Here is a tiny trained network, its code and every weight. The questions are about switching its units off for an input and a class, where a switched-off unit gives its printed mean instead of its output.

import numpy as np


def w(rows, s, z=0):
    codes = np.array(rows[::2]) - 128.0
    scale = np.full(codes.shape[1], s)
    scale[-1] = z or s
    return codes * scale


def f(y):
    return np.maximum(y, 0)


def log_softmax(a):
    a = a - a.max(-1, keepdims=True)
    return a - np.log(np.exp(a).sum(-1, keepdims=True))


def net(x, mask):
    res = np.array(x, float).reshape(1, 7) / 4 @ E
    y = f(res @ A[0][:, :-1].T + A[0][:, -1])
    res = res + np.where(mask, y, B[0][:, -1]) @ B[0][:, :-1]
    return log_softmax(res[-1] @ U[:, :-1].T + U[:, -1])


A, B = {}, {}
E = w([
[127,72,38,40,35],'x0',
[93,179,246,62,50],'x1',
[53,232,60,57,195],'x2',
[127,127,128,130,129],'x3',
[183,224,83,192,49],'x4',
[127,129,128,128,130],'x5',
[1,104,116,212,77],'x6',
],0.0038)
A[0] = w([
[143,101,76,163,168,21],'N1',
[254,145,141,55,169,17],'N2',
[105,165,208,84,82,40],'N3',
[18,104,113,198,89,18],'N4',
[90,178,94,94,152,72],'N5',
[103,164,209,83,80,22],'N6',
[132,76,39,43,56,52],'N7',
[153,180,111,155,90,50],'N8',
[168,73,155,158,92,71],'N9',
[104,163,200,91,79,59],'N10',
[130,187,203,208,221,8],'N11',
[220,135,135,76,162,46],'N12',
[155,87,151,150,104,65],'N13',
[164,195,103,166,82,65],'N14',
[61,16,184,59,217,33],'N15',
[180,228,90,185,53,48],'N16',
[161,68,21,198,213,2],'N17',
[161,134,131,107,141,36],'N18',
[99,166,101,101,147,76],'N19',
[166,74,156,157,94,70],'N20',
[105,156,109,108,140,74],'N21',
[104,167,104,106,141,61],'N22',
[130,94,74,76,75,50],'N23',
[118,135,150,114,113,95],'N24',
[127,110,102,102,101,63],'N25',
[96,171,101,99,149,76],'N26',
[156,89,147,149,103,78],'N27',
[76,194,85,80,162,71],'N28',
[130,168,179,186,200,33],'N29',
[154,87,154,149,106,65],'N30',
[95,166,103,100,145,75],'N31',
[139,113,137,136,118,29],'N32',
[165,80,152,155,95,73],'N33',
[113,148,114,114,136,75],'N34',
[21,101,114,195,89,13],'N35',
[157,81,154,152,103,60],'N36',
],0.0097,0.00093)
B[0] = w([
[114,151,69,140,96,183],'N1',
[56,216,194,97,152,232],'N2',
[112,154,49,153,82,198],'N3',
[84,210,193,85,146,212],'N4',
[158,128,140,180,167,192],'N5',
[113,155,49,155,82,198],'N6',
[149,76,193,121,24,233],'N7',
[124,95,108,87,160,171],'N8',
[158,128,140,180,171,186],'N9',
[116,155,54,151,89,194],'N10',
[155,70,197,123,26,232],'N11',
[83,198,174,105,146,204],'N12',
[150,129,133,167,157,168],'N13',
[122,82,102,74,170,190],'N14',
[133,43,70,26,208,250],'N15',
[121,58,90,45,195,223],'N16',
[99,177,4,156,59,253],'N17',
[111,151,145,119,135,150],'N18',
[151,129,138,168,158,177],'N19',
[158,129,138,179,169,184],'N20',
[146,127,136,156,149,162],'N21',
[150,125,135,163,155,169],'N22',
[142,92,173,123,66,192],'N23',
[127,136,105,135,117,148],'N24',
[135,110,150,125,97,158],'N25',
[153,127,139,172,161,181],'N26',
[149,128,136,165,158,168],'N27',
[168,127,146,199,180,216],'N28',
[151,86,178,124,55,203],'N29',
[151,131,131,168,156,168],'N30',
[151,126,139,169,157,177],'N31',
[137,127,129,142,139,137],'N32',
[155,128,139,174,167,180],'N33',
[141,128,133,147,143,150],'N34',
[84,207,192,85,147,208],'N35',
[153,129,133,172,160,172],'N36',
],0.034,0.0044)
U = w([
[208,134,151,236,212,189],'0',
[45,228,201,79,152,23],'1',
[100,165,1,160,61,252],'2',
[168,50,202,115,27,40],'3',
[126,39,77,32,210,106],'4',
],0.0065,0.00019)

Each question gives the input, the list of numbers given to net, and the class t.
The units are the neurons (one row each of A and B). Each row of codes is followed by its name. A weight is (code - 128) times the scale printed after its matrix; where a second scale follows, it is the last column's (A, B and U).
mask holds one flag per neuron, in row order. A switched-off neuron (its flag False) gives its mean, the last column of its row in B, instead of its output. The means were averaged over made-up inputs and are rounded, as every weight is.
A unit's drop is (log p(t) with every unit on - log p(t) with that unit switched off) / (log p(t) with every unit on - log p(t) with every unit switched off).
The circuit of an input: a set's keep is (log p(t) with only the set's units on - log p(t) with every unit switched off) / (log p(t) with every unit on - log p(t) with every unit switched off). Starting from the 12 units with the biggest drops (on a tie, the unit counted first), units are removed one at a time, each time the one whose removal leaves the highest keep (on an exact tie, the one counted first), for as long as the keep stays at least 0.8.
units of the circuit, in order: the units of the circuit, biggest drop first
k most important neurons: the k neurons with the biggest drops, biggest first
drop of u: that unit's drop, to one decimal
input [-5,-4,-4,-4,-7,6,-1], class 4: 2 most important neurons : N15, N7
input [-6,-7,2,-2,4,3,-4], class 2: units of the circuit, in order : N17
input [-2,5,6,6,5,-3,0], class 0: 2 most important neurons : N17, N15
input [3,-1,4,-3,5,3,-4], class 4: 2 most important neurons : N16, N14
input [-7,6,2,-1,-7,-4,-3], class 3: 3 most important neurons : N11, N29, N17
input [6,6,-4,2,-2,-1,-6], class 1: 3 most important neurons : N2, N17, N12
input [3,2,-5,-6,7,-2,6], class 4: 3 most important neurons : N16, N2, N14
input [1,-4,4,-5,2,1,-5], class 1: 2 most important neurons : N2, N12
input [7,3,-4,5,4,1,-8], class 1: 3 most important neurons : N2, N12, N11
input [3,8,6,5,-8,3,-5], class 2: 4 most important neurons : N6, N3, N10, N16
input [-6,5,5,1,8,8,-4], class 4: 3 most important neurons : N16, N14, N7
input [6,-1,4,-6,-2,-5,3], class 3: 2 most important neurons : N7, N23
input [0,6,7,-8,-8,-6,6], class 4: drop of N30 : 0.1
input [4,1,-2,-6,-2,4,4], class 1: units of the circuit, in order : N35
input [7,-4,-5,2,-4,-2,4], class 3: drop of N23 : 0.3
input [-6,7,2,-8,-5,3,0], class 2: drop of N6 : 0.4
